Here is a tiny trained network, its code and every weight. The questions are about switching its units off for an input and a class, where a switched-off unit gives its printed mean instead of its output.

import numpy as np


def w(rows, s, z=0):
    codes = np.array(rows[::2]) - 128.0
    scale = np.full(codes.shape[1], s)
    scale[-1] = z or s
    return codes * scale


def f(y):
    return y / 2 * (1 + np.tanh(0.7978845608 * (y + 0.044715 * y**3)))


def log_softmax(a):
    a = a - a.max(-1, keepdims=True)
    return a - np.log(np.exp(a).sum(-1, keepdims=True))


def net(x, mask):
    res = np.array(x, float).reshape(1, 7) / 4 @ E
    y = f(res @ A[0][:, :-1].T + A[0][:, -1])
    res = res + np.where(mask, y, B[0][:, -1]) @ B[0][:, :-1]
    return log_softmax(res[-1] @ U[:, :-1].T + U[:, -1])


A, B = {}, {}
E = w([
[206,239,39,79],'x0',
[180,75,184,12],'x1',
[125,126,124,126],'x2',
[212,1,84,176],'x3',
[127,129,128,129],'x4',
[125,125,121,124],'x5',
[125,129,128,126],'x6',
],0.0065)
A[0] = w([
[130,8,198,153,127],'neuron 0',
[160,147,66,142,153],'neuron 1',
[8,84,204,207,167],'neuron 2',
[127,164,129,128,157],'neuron 3',
[133,185,112,137,197],'neuron 4',
[118,119,125,123,120],'neuron 5',
[123,213,127,134,170],'neuron 6',
[106,99,72,134,101],'neuron 7',
[132,191,143,126,136],'neuron 8',
[125,147,120,140,156],'neuron 9',
[124,102,134,116,128],'neuron 10',
[188,133,68,90,100],'neuron 11',
[98,181,222,19,129],'neuron 12',
[190,80,38,181,251],'neuron 13',
[149,95,146,104,127],'neuron 14',
],0.013,0.0025)
B[0] = w([
[29,87,112,20,240],'neuron 0',
[113,167,100,169,165],'neuron 1',
[250,162,138,202,255],'neuron 2',
[106,130,100,123,146],'neuron 3',
[65,145,100,136,170],'neuron 4',
[129,112,112,137,128],'neuron 5',
[62,156,93,109,187],'neuron 6',
[134,166,142,136,137],'neuron 7',
[85,126,96,122,162],'neuron 8',
[132,149,120,120,138],'neuron 9',
[126,122,136,100,137],'neuron 10',
[158,130,150,194,176],'neuron 11',
[228,122,135,197,217],'neuron 12',
[196,122,169,130,223],'neuron 13',
[109,100,156,101,151],'neuron 14',
],0.017,0.0098)
U = w([
[139,160,121,151,254],'0',
[160,116,171,116,59],'1',
[10,129,87,60,80],'2',
],0.012,0.00079)

Each question gives the input, the list of numbers given to net, and the class t.
The units are the neurons (one row each of A and B). Each row of codes is followed by its name. A weight is (code - 128) times the scale printed after its matrix; where a second scale follows, it is the last column's (A, B and U).
mask holds one flag per neuron, in row order. A switched-off neuron (its flag False) gives its mean, the last column of its row in B, instead of its output. The means were averaged over made-up inputs and are rounded, as every weight is.
A unit's drop is (log p(t) with every unit on - log p(t) with that unit switched off) / (log p(t) with every unit on - log p(t) with every unit switched off).
The circuit of an input: a set's keep is (log p(t) with only the set's units on - log p(t) with every unit switched off) / (log p(t) with every unit on - log p(t) with every unit switched off). Starting from the 12 units with the biggest drops (on a tie, the unit counted first), units are removed one at a time, each time the one whose removal leaves the highest keep (on an exact tie, the one counted first), for as long as the keep stays at least 0.8.
units of the circuit, in order: the units of the circuit, biggest drop first
most important unit: the unit with the biggest drop
top k neurons: the k neurons with the biggest drops, biggest first
drop when u is switched off: that unit's drop, to one decimal
input [-6,2,2,5,4,5,-5], class 2: most important unit -> neuron 0
input [-4,-8,7,4,-7,3,7], class 1: units of the circuit, in order -> (neuron 13; neuron 6)
input [1,-6,-7,0,2,-8,1], class 2: top 3 neurons -> (neuron 12; neuron 2; neuron 11)
input [-1,8,4,1,-5,7,6], class 2: top 2 neurons -> (neuron 2; neuron 0)
input [1,-5,-6,-1,-5,4,-8], class 2: top 3 neurons -> (neuron 2; neuron 12; neuron 11)
input [-4,2,2,5,6,3,-1], class 2: top 2 neurons -> (neuron 0; neuron 12)
input [4,0,-8,-3,0,2,-1], class 2: top 3 neurons -> (neuron 2; neuron 13; neuron 6)
input [-3,-7,-6,8,-6,-5,7], class 1: drop when neuron 13 is switched off -> 0.4
input [6,-6,2,-6,-1,2,-2], class 2: drop when neuron 9 is switched off -> 0.0
input [1,-2,3,-2,1,-6,2], class 2: drop when neuron 12 is switched off -> 0.2
